Below are the code and all the weights of a small trained network. Each question names an input and a target symbol and asks about switching units off, where a switched-off unit gives its printed mean instead of its output.

import numpy as np


def w(rows, s, z=0):
    codes = np.array(rows[::2]) - 128.0
    scale = np.full(codes.shape[1], s)
    scale[-1] = z or s
    return codes * scale


def f(y):
    return np.maximum(y, 0)


def softmax(a):
    e = np.exp(a - a.max(-1, keepdims=True))
    return e / e.sum(-1, keepdims=True)


def log_softmax(a):
    a = a - a.max(-1, keepdims=True)
    return a - np.log(np.exp(a).sum(-1, keepdims=True))


def net(x, mask):
    ids = ['ΛΞΣΨαβγεμφ'.index(c) for c in x.split()]
    T = len(ids)
    res = E[ids] + P[:T]
    u = 0
    for l in range(2):
        q, k, v = (res @ M[l].T for M in (Q, K, V))
        z = softmax(np.where(np.tri(T) > 0, q @ k.T / 4**0.5, -1e9)) @ v
        res = res + np.where(mask[u], z, O[l][:, -1]) @ O[l][:, :-1]
        u += 1
        y = f(res @ A[l][:, :-1].T + A[l][:, -1])
        res = res + np.where(mask[u : u + 4], y, B[l][:, -1]) @ B[l][:, :-1]
        u += 4
    return log_softmax(res[-1] @ U[:, :-1].T + U[:, -1])


Q, K, V, O, A, B = {}, {}, {}, {}, {}, {}
E = w([
[145,143,184,129,151,105,146,183,109,72],'Λ',
[170,154,103,106,161,186,89,206,155,69],'Ξ',
[167,150,107,116,151,79,146,187,116,111],'Σ',
[188,188,172,145,123,147,123,124,153,108],'Ψ',
[129,138,173,131,101,146,145,150,204,128],'α',
[79,114,114,131,129,51,88,108,159,31],'β',
[115,140,84,133,80,125,66,122,200,146],'γ',
[184,83,71,111,130,223,151,116,168,159],'ε',
[185,96,153,130,151,123,146,3,132,70],'μ',
[178,85,47,139,136,142,82,79,73,124],'φ',
],0.014)
P = w([
[154,186,141,180,155,114,123,81,108,155],'0',
[125,119,64,217,107,131,183,158,126,71],'1',
[129,77,160,124,231,122,83,89,200,152],'2',
[190,167,138,130,102,72,113,122,127,152],'3',
[98,156,61,142,107,144,184,121,135,72],'4',
[148,42,157,84,184,116,63,126,198,119],'5',
[194,134,141,99,64,90,93,146,109,142],'6',
[80,131,83,114,74,173,153,110,114,90],'7',
[161,3,163,75,139,157,41,142,180,107],'8',
[212,123,141,83,25,118,81,169,95,136],'9',
[54,170,98,127,77,165,125,112,133,98],'10',
],0.011)
Q[0] = w([
[61,98,240,87,216,100,119,182,142,215],'0.h1',
[219,97,174,28,97,83,103,109,157,176],'0.h1',
[115,120,171,201,253,167,88,163,174,92],'0.h1',
[219,87,117,100,89,152,101,68,145,76],'0.h1',
],0.0039)
K[0] = w([
[22,214,127,151,162,192,186,120,99,148],'0.h1',
[145,197,143,71,80,153,111,132,98,144],'0.h1',
[49,106,52,183,51,221,178,143,106,101],'0.h1',
[214,96,128,23,3,89,113,141,149,170],'0.h1',
],0.0043)
V[0] = w([
[47,103,93,178,134,123,156,134,108,163],'0.h1',
[127,67,197,3,84,130,143,181,148,197],'0.h1',
[135,159,77,244,148,204,235,126,126,104],'0.h1',
[161,56,71,137,86,131,156,144,165,107],'0.h1',
],0.0052)
O[0] = w([
[3,107,87,206,222,145,201,121,143,168,22],'0.h1',
[111,90,140,115,66,247,217,58,99,160,3],'0.h1',
[135,110,111,214,189,110,130,141,181,98,190],'0.h1',
[110,44,92,105,113,124,142,110,175,37,201],'0.h1',
],0.0052,0.0027)
A[0] = w([
[168,118,145,147,150,123,76,120,173,78,226],'0.n1',
[206,154,175,158,112,44,114,98,1,185,165],'0.n2',
[203,101,200,55,197,99,94,131,183,128,251],'0.n3',
[196,127,65,113,120,122,102,80,104,188,177],'0.n4',
],0.0076,0.0021)
B[0] = w([
[75,76,146,182,98,139,141,132,152,109,248],'0.n1',
[186,81,160,136,124,2,180,125,115,162,171],'0.n2',
[144,104,222,176,133,185,77,126,109,135,254],'0.n3',
[178,110,55,148,148,96,33,93,92,139,186],'0.n4',
],0.009,0.0083)
Q[1] = w([
[106,221,76,47,92,143,231,91,159,71],'1.h1',
[134,18,194,136,169,208,13,172,181,158],'1.h1',
[90,112,211,141,209,189,67,46,128,158],'1.h1',
[62,189,58,108,254,135,134,36,79,183],'1.h1',
],0.0068)
K[1] = w([
[84,184,146,190,215,145,175,157,196,151],'1.h1',
[129,65,94,53,33,166,130,96,104,102],'1.h1',
[105,52,128,133,110,136,111,30,97,99],'1.h1',
[114,90,59,253,254,119,114,107,123,154],'1.h1',
],0.0066)
V[1] = w([
[168,118,141,86,130,192,169,161,154,240],'1.h1',
[177,64,7,138,194,127,91,81,78,152],'1.h1',
[112,126,108,90,136,133,142,255,120,193],'1.h1',
[49,150,81,100,12,60,63,133,204,204],'1.h1',
],0.0072)
O[1] = w([
[150,136,203,120,218,97,147,141,253,192,30],'1.h1',
[136,211,155,48,140,78,65,86,121,46,193],'1.h1',
[188,91,119,184,230,71,100,185,158,132,2],'1.h1',
[133,108,3,183,142,46,102,17,123,206,94],'1.h1',
],0.0076)
A[1] = w([
[147,131,116,156,139,107,219,124,186,254,60],'1.n1',
[120,135,104,134,72,169,159,101,38,119,150],'1.n2',
[164,116,143,102,199,41,146,199,130,124,188],'1.n3',
[98,218,15,57,129,24,144,84,63,113,8],'1.n4',
],0.0072,0.0017)
B[1] = w([
[31,224,132,6,23,121,115,118,170,170,159],'1.n1',
[146,95,75,87,89,106,252,155,189,111,255],'1.n2',
[53,106,122,73,254,220,150,51,227,101,143],'1.n3',
[121,63,127,84,139,144,118,201,162,245,238],'1.n4',
],0.0081,0.0086)
U = w([
[125,53,181,153,184,148,167,160,120,183,86],'Λ',
[160,182,133,158,120,177,70,219,51,152,94],'Ξ',
[142,125,156,88,208,110,122,94,254,111,137],'Σ',
[218,174,168,189,97,73,137,141,89,159,118],'Ψ',
[68,184,131,57,81,178,167,177,177,146,135],'α',
[143,90,46,187,110,133,167,149,124,82,185],'β',
[119,111,100,191,128,105,84,38,107,172,152],'γ',
[141,242,112,90,118,135,66,76,95,111,206],'ε',
[150,166,157,106,95,68,169,84,96,123,1],'μ',
[126,116,156,102,133,86,105,175,91,153,53],'φ',
],0.0087,0.0046)

Each question gives the input, a string of symbols that net reads in full, and the target symbol t.
The units are the heads (4 rows each of Q, K, V and O) and the neurons (one row each of A and B). Each row of codes is followed by its name. A weight is (code - 128) times the scale printed after its matrix; where a second scale follows, it is the last column's (O, A, B and U).
mask holds one flag per unit, layer by layer, with each layer's heads first. A switched-off unit (its flag False) gives its mean, the last column of its rows in O or B, instead of its output. The means were averaged over made-up inputs and are rounded, as every weight is.
A unit's drop is (log p(t) with every unit on - log p(t) with that unit switched off) / (log p(t) with every unit on - log p(t) with every unit switched off).
The circuit of an input: a set's keep is (log p(t) with only the set's units on - log p(t) with every unit switched off) / (log p(t) with every unit on - log p(t) with every unit switched off). Starting from all 10 units, units are removed one at a time, each time the one whose removal leaves the highest keep (on an exact tie, the one counted first), for as long as the keep stays at least 0.8.
circuit, biggest first: the units of the circuit, biggest drop first
unit that matters most: the unit with the biggest drop
top k neurons: the k neurons with the biggest drops, biggest first
k most important neurons of layer l: the k neurons of layer l with the biggest drops, biggest first
input α φ μ, target ε: circuit, biggest first -> [1.h1]
input φ φ Σ γ φ, target α: circuit, biggest first -> [1.n4; 1.h1; 1.n2; 0.n4]
input φ φ γ Ψ γ Ψ, target γ: circuit, biggest first -> [0.h1; 1.h1; 0.n3]
input Σ Ψ α ε, target ε: circuit, biggest first -> [0.n4; 1.h1; 1.n2]
input γ Σ Ψ, target γ: circuit, biggest first -> [1.h1; 0.n3]
input β Λ α β φ Ψ β φ Ξ α Σ, target β: 3 most important neurons of layer 1 -> [1.n1; 1.n4; 1.n2]
input γ ε Λ Σ Ξ Ξ Ξ γ β, target γ: circuit, biggest first -> [1.h1; 0.n3]
input Ξ Ξ β Σ α Ψ Ξ, target Ξ: top 2 neurons -> [1.n2; 0.n3]
input γ μ Ψ, target α: 2 most important neurons of layer 0 -> [0.n1; 0.n2]
input α α φ γ γ β α ε μ μ Λ, target β: circuit, biggest first -> [0.n3; 1.h1; 1.n1]
input α β Ψ, target β: circuit, biggest first -> [1.h1; 1.n2]
input φ Ψ Ξ Σ α, target β: circuit, biggest first -> [1.h1; 0.h1; 1.n4]
input μ α Ψ β Λ ε β Ψ Ξ, target β: circuit, biggest first -> [1.h1; 0.n1]
input Λ γ α φ ε Λ α Ψ ε β, target β: circuit, biggest first -> [1.h1; 1.n2]
input α Ψ Ψ α Λ α Ψ β φ γ ε, target β: unit that matters most -> 0.n3
input ε β Λ α φ Ψ Ψ Ψ Ψ, target Ξ: top 3 neurons -> [0.n3; 1.n2; 0.n2]
input μ Ξ φ γ μ β Λ Σ α, target Λ: 3 most important neurons of layer 0 -> [0.n4; 0.n3; 0.n1]
input Ψ α φ φ Λ, target β: top 3 neurons -> [0.n3; 1.n4; 1.n1]
input α α Σ, target Λ: top 2 neurons -> [0.n4; 0.n3]
input μ Ξ Σ Ψ φ Σ, target ε: top neuron -> [0.n3]
input ε α α μ Λ α α α β α γ, target β: 2 most important neurons of layer 1 -> [1.n4; 1.n1]
